Here is a tiny trained network, its code and every weight. The questions are about switching its units off for an input and a class, where a switched-off unit gives its printed mean instead of its output.

import numpy as np


def w(rows, s, z=0):
    codes = np.array(rows[::2]) - 128.0
    scale = np.full(codes.shape[1], s)
    scale[-1] = z or s
    return codes * scale


def f(y):
    return np.maximum(y, 0)


def log_softmax(a):
    a = a - a.max(-1, keepdims=True)
    return a - np.log(np.exp(a).sum(-1, keepdims=True))


def net(x, mask):
    res = np.array(x, float).reshape(1, 4) / 4 @ E
    y = f(res @ A[0][:, :-1].T + A[0][:, -1])
    res = res + np.where(mask, y, B[0][:, -1]) @ B[0][:, :-1]
    return log_softmax(res[-1] @ U[:, :-1].T + U[:, -1])


A, B = {}, {}
E = w([
[94,113,33,17,193,76,85],'x0',
[226,50,143,108,221,161,88],'x1',
[255,197,132,15,103,107,61],'x2',
[148,66,6,95,14,237,155],'x3',
],0.009)
A[0] = w([
[129,130,93,60,208,153,128,167],'N0',
[82,169,152,142,179,45,104,213],'N1',
[80,90,125,186,84,180,255,222],'N2',
[145,77,72,103,98,206,167,128],'N3',
[190,125,204,103,191,130,97,207],'N4',
[201,158,184,130,191,123,72,157],'N5',
[101,159,230,145,162,92,151,167],'N6',
[200,137,162,116,153,137,113,152],'N7',
[128,142,121,33,53,150,120,181],'N8',
[103,211,118,198,86,162,179,244],'N9',
[87,137,46,123,94,167,157,254],'N10',
[128,182,176,176,140,57,126,144],'N11',
[92,208,132,92,127,95,141,185],'N12',
[141,95,71,178,131,204,200,200],'N13',
[215,106,191,113,145,153,82,203],'N14',
[123,205,192,133,170,41,83,184],'N15',
[182,159,140,144,173,122,126,140],'N16',
[199,111,132,104,100,104,111,156],'N17',
[148,138,117,182,88,176,156,141],'N18',
[220,138,101,42,152,171,82,189],'N19',
[74,165,151,121,181,49,115,196],'N20',
[215,118,95,94,131,167,78,205],'N21',
],0.0096,0.0033)
B[0] = w([
[163,82,82,90,149,125,146,189],'N0',
[148,42,152,162,158,32,151,233],'N1',
[7,207,121,224,216,203,110,241],'N2',
[105,109,115,147,125,175,49,203],'N3',
[167,160,129,131,107,140,203,220],'N4',
[178,180,122,151,103,173,255,219],'N5',
[119,119,237,228,105,93,121,225],'N6',
[196,167,80,120,116,185,194,184],'N7',
[103,145,107,31,61,112,100,192],'N8',
[40,214,155,140,119,154,111,213],'N9',
[3,120,35,78,193,144,67,205],'N10',
[119,167,197,211,39,54,160,213],'N11',
[84,136,214,46,118,48,176,189],'N12',
[82,98,88,171,165,213,96,203],'N13',
[181,146,143,122,152,199,186,206],'N14',
[150,68,154,157,72,84,202,252],'N15',
[172,194,134,125,120,162,234,173],'N16',
[184,108,73,60,102,165,139,175],'N17',
[72,162,99,122,187,161,119,178],'N18',
[236,35,79,62,17,191,129,226],'N19',
[112,44,128,146,146,35,162,227],'N20',
[200,58,47,44,107,220,120,206],'N21',
],0.0067,0.014)
U = w([
[101,98,106,129,197,61,112,171],'0',
[168,130,129,124,116,158,146,180],'1',
[119,130,204,185,96,68,122,97],'2',
[75,149,131,198,190,191,58,169],'3',
[127,98,103,95,102,137,9,1],'4',
[81,207,140,97,114,117,96,218],'5',
],0.013,0.00084)

Each question gives the input, the list of numbers given to net, and the class t.
The units are the neurons (one row each of A and B). Each row of codes is followed by its name. A weight is (code - 128) times the scale printed after its matrix; where a second scale follows, it is the last column's (A, B and U).
mask holds one flag per neuron, in row order. A switched-off neuron (its flag False) gives its mean, the last column of its row in B, instead of its output. The means were averaged over made-up inputs and are rounded, as every weight is.
A unit's drop is (log p(t) with every unit on - log p(t) with that unit switched off) / (log p(t) with every unit on - log p(t) with every unit switched off).
The circuit of an input: a set's keep is (log p(t) with only the set's units on - log p(t) with every unit switched off) / (log p(t) with every unit on - log p(t) with every unit switched off). Starting from the 12 units with the biggest drops (on a tie, the unit counted first), units are removed one at a time, each time the one whose removal leaves the highest keep (on an exact tie, the one counted first), for as long as the keep stays at least 0.8.
circuit, biggest first: the units of the circuit, biggest drop first
top k neurons: the k neurons with the biggest drops, biggest first
drop when u is switched off: that unit's drop, to one decimal
input [7,-6,-3,-4], class 2: circuit, biggest first : N21, N15
input [6,5,2,-8], class 1: circuit, biggest first : N5
input [-3,6,-2,1], class 3: circuit, biggest first : N15, N19
input [4,-2,-5,0], class 3: circuit, biggest first : N15, N2
input [8,3,3,-8], class 2: top 3 neurons : N1, N20, N15
input [5,-8,1,6], class 5: top 2 neurons : N19, N8
input [6,-8,-1,5], class 5: top 2 neurons : N8, N12
input [2,1,-2,0], class 0: top 4 neurons : N2, N9, N19, N3
input [5,-7,7,-2], class 2: top 2 neurons : N12, N15
input [-1,-3,2,2], class 5: drop when N11 is switched off : -0.1
input [6,-7,-1,7], class 3: drop when N2 is switched off : 0.2
input [-5,-1,-6,-2], class 3: drop when N19 is switched off : 0.0
